Below are the code and all the weights of a small trained network. Each question names an input and a target symbol and asks about switching units off, where a switched-off unit gives its printed mean instead of its output.

import numpy as np


def w(rows, s, z=0):
    codes = np.array(rows[::2]) - 128.0
    scale = np.full(codes.shape[1], s)
    scale[-1] = z or s
    return codes * scale


def f(y):
    return y / 2 * (1 + np.tanh(0.7978845608 * (y + 0.044715 * y**3)))


def softmax(a):
    e = np.exp(a - a.max(-1, keepdims=True))
    return e / e.sum(-1, keepdims=True)


def log_softmax(a):
    a = a - a.max(-1, keepdims=True)
    return a - np.log(np.exp(a).sum(-1, keepdims=True))


def net(x, mask):
    ids = ['αζξπστ'.index(c) for c in x.split()]
    T = len(ids)
    res = E[ids] + P[:T]
    r = res
    for j in range(3):
        rows = slice(2 * j, 2 * j + 2)
        q, k, v = (r @ M[0][rows].T for M in (Q, K, V))
        z = softmax(np.where(np.tri(T) > 0, q @ k.T / 2**0.5, -1e9)) @ v
        o = O[0][rows]
        res = res + np.where(mask[j], z, o[:, -1]) @ o[:, :-1]
    y = f(res @ A[0][:, :-1].T + A[0][:, -1])
    res = res + np.where(mask[3:27], y, B[0][:, -1]) @ B[0][:, :-1]
    return log_softmax(res[-1] @ U[:, :-1].T + U[:, -1])


Q, K, V, O, A, B = {}, {}, {}, {}, {}, {}
E = w([
[178,111,48,67,91,158,135],'α',
[70,48,122,92,3,183,127],'ζ',
[69,118,123,58,175,124,143],'ξ',
[130,107,43,188,169,127,89],'π',
[145,148,228,199,143,123,139],'σ',
[206,156,133,95,142,52,176],'τ',
],0.023)
P = w([
[150,139,66,138,149,97,237],'0',
[115,168,126,184,79,93,63],'1',
[166,97,147,99,161,92,254],'2',
[153,128,121,152,142,82,180],'3',
[170,127,173,100,139,120,35],'4',
[135,127,56,189,110,65,236],'5',
],0.0086)
Q[0] = w([
[165,120,185,55,147,113,15],'h0',
[151,126,108,116,55,196,106],'h0',
[123,187,96,145,144,1,118],'h1',
[92,91,80,109,91,94,166],'h1',
[118,80,125,161,157,201,227],'h2',
[143,129,120,30,76,131,183],'h2',
],0.0089)
K[0] = w([
[95,241,98,168,45,84,1],'h0',
[103,186,174,130,139,106,149],'h0',
[143,104,154,101,248,162,115],'h1',
[207,62,212,137,101,207,182],'h1',
[87,133,62,59,229,134,207],'h2',
[102,87,137,142,195,169,151],'h2',
],0.0075)
V[0] = w([
[33,100,99,215,100,163,143],'h0',
[106,188,183,190,145,2,119],'h0',
[82,126,157,116,139,201,141],'h1',
[130,167,139,184,43,156,169],'h1',
[107,30,80,98,215,39,162],'h2',
[139,76,211,40,35,109,156],'h2',
],0.0091)
O[0] = w([
[90,111,68,218,85,81,175,2],'h0',
[83,142,87,111,246,119,156,220],'h0',
[62,52,130,121,73,153,169,39],'h1',
[188,129,96,155,183,185,158,147],'h1',
[87,153,159,155,112,98,67,194],'h2',
[95,194,156,126,119,139,160,162],'h2',
],0.011,0.0089)
A[0] = w([
[114,144,131,142,120,100,144,114],'n0',
[176,135,195,179,134,158,123,149],'n1',
[149,89,138,78,97,244,134,65],'n2',
[149,72,95,89,86,153,105,101],'n3',
[164,169,116,111,122,182,98,129],'n4',
[131,166,143,176,165,140,89,2],'n5',
[147,145,73,109,124,147,140,159],'n6',
[144,75,107,101,138,162,154,71],'n7',
[122,162,143,165,138,55,67,100],'n8',
[137,63,149,79,141,133,114,118],'n9',
[153,158,84,83,83,143,158,114],'n10',
[145,122,104,91,179,133,166,159],'n11',
[43,85,118,124,135,113,99,175],'n12',
[155,121,166,85,90,95,65,129],'n13',
[118,122,134,162,101,85,133,70],'n14',
[99,121,97,98,124,96,93,102],'n15',
[132,85,150,161,158,146,154,107],'n16',
[154,61,158,123,136,107,157,121],'n17',
[64,120,100,157,127,205,140,40],'n18',
[132,74,112,112,135,173,63,75],'n19',
[146,155,194,172,142,152,116,162],'n20',
[101,104,183,140,153,95,169,157],'n21',
[148,80,57,119,123,142,97,79],'n22',
[122,114,139,148,141,83,140,66],'n23',
],0.011,0.0052)
B[0] = w([
[161,129,190,189,96,126,82,134],'n0',
[136,66,120,135,151,102,125,188],'n1',
[154,180,105,110,173,106,132,161],'n2',
[45,152,39,122,130,61,167,145],'n3',
[107,148,87,116,84,169,115,188],'n4',
[160,145,147,184,161,139,154,175],'n5',
[155,70,135,142,174,175,143,161],'n6',
[202,171,118,98,102,142,137,145],'n7',
[119,200,72,131,152,159,126,215],'n8',
[156,198,117,226,123,92,119,149],'n9',
[153,88,153,77,201,100,119,158],'n10',
[80,76,176,167,97,112,141,249],'n11',
[161,137,196,163,102,120,218,142],'n12',
[110,83,117,82,125,195,97,193],'n13',
[103,154,162,171,112,171,137,139],'n14',
[151,145,178,68,152,78,98,136],'n15',
[118,132,106,92,1,170,126,140],'n16',
[201,169,69,174,145,50,30,136],'n17',
[162,143,177,175,193,97,109,140],'n18',
[131,185,88,124,127,103,153,143],'n19',
[114,68,61,101,132,177,151,201],'n20',
[85,98,186,131,161,118,116,166],'n21',
[162,111,131,81,109,114,194,145],'n22',
[143,181,76,142,136,138,75,136],'n23',
],0.0061,0.016)
U = w([
[168,57,131,59,70,141,134,216],'α',
[172,201,170,139,52,110,244,24],'ζ',
[40,70,166,79,93,2,97,243],'ξ',
[108,104,65,159,127,2,78,5],'π',
[161,3,193,151,165,62,170,207],'σ',
[204,182,210,105,148,69,131,67],'τ',
],0.0054,0.0019)

Each question gives the input, a string of symbols that net reads in full, and the target symbol t.
The units are the heads (2 rows each of Q, K, V and O) and the neurons (one row each of A and B). Each row of codes is followed by its name. A weight is (code - 128) times the scale printed after its matrix; where a second scale follows, it is the last column's (O, A, B and U).
mask holds one flag per unit, heads first, then neurons. A switched-off unit (its flag False) gives its mean, the last column of its rows in O or B, instead of its output. The means were averaged over made-up inputs and are rounded, as every weight is.
A unit's drop is (log p(t) with every unit on - log p(t) with that unit switched off) / (log p(t) with every unit on - log p(t) with every unit switched off).
The circuit of an input: a set's keep is (log p(t) with only the set's units on - log p(t) with every unit switched off) / (log p(t) with every unit on - log p(t) with every unit switched off). Starting from the 12 units with the biggest drops (on a tie, the unit counted first), units are removed one at a time, each time the one whose removal leaves the highest keep (on an exact tie, the one counted first), for as long as the keep stays at least 0.8.
circuit, biggest first: the units of the circuit, biggest drop first
unit that matters most: the unit with the biggest drop
k most important neurons: the k neurons with the biggest drops, biggest first
which heads matter: for each layer, one digit per head in row order, 1 if its drop is at least 0.15 and else 0, layers parted by /
drop when u is switched off: that unit's drop, to one decimal
input σ τ σ τ, target σ: 2 most important neurons -> (n11; n8)
input τ τ τ σ τ α, target τ: which heads matter -> 100
input π σ τ, target π: circuit, biggest first -> (h2; h0; n17)
input α τ τ ζ, target ζ: unit that matters most -> h1
input τ σ ζ τ ζ, target σ: circuit, biggest first -> (h0; n18; h1)
input π σ σ, target π: which heads matter -> 101
input σ σ ξ α ξ, target σ: which heads matter -> 101
input τ τ τ τ ζ, target τ: circuit, biggest first -> (h0; n2; n9)
input σ σ ζ, target σ: circuit, biggest first -> (h0; n18; n8)
input τ ξ α σ π σ, target α: 3 most important neurons -> (n20; n13; n11)
input ξ ξ α, target ξ: circuit, biggest first -> (h2; h1)
input σ σ σ, target σ: which heads matter -> 000
input ζ τ τ, target ζ: which heads matter -> 101
input τ τ σ τ τ α, target σ: 3 most important neurons -> (n6; n11; n8)
input ξ σ σ σ σ τ, target σ: which heads matter -> 011
input π τ τ σ α π, target τ: which heads matter -> 100
input ζ τ σ, target ζ: circuit, biggest first -> (h0)
input π τ τ τ τ α, target τ: 4 most important neurons -> (n9; n20; n15; n19)
input τ τ ζ, target τ: drop when n18 is switched off -> 0.2
input ζ α τ, target ζ: drop when n20 is switched off -> 0.0
input π α τ α τ, target α: drop when n13 is switched off -> 0.5
input τ τ α σ ξ ζ, target ζ: most important neuron -> (n12)
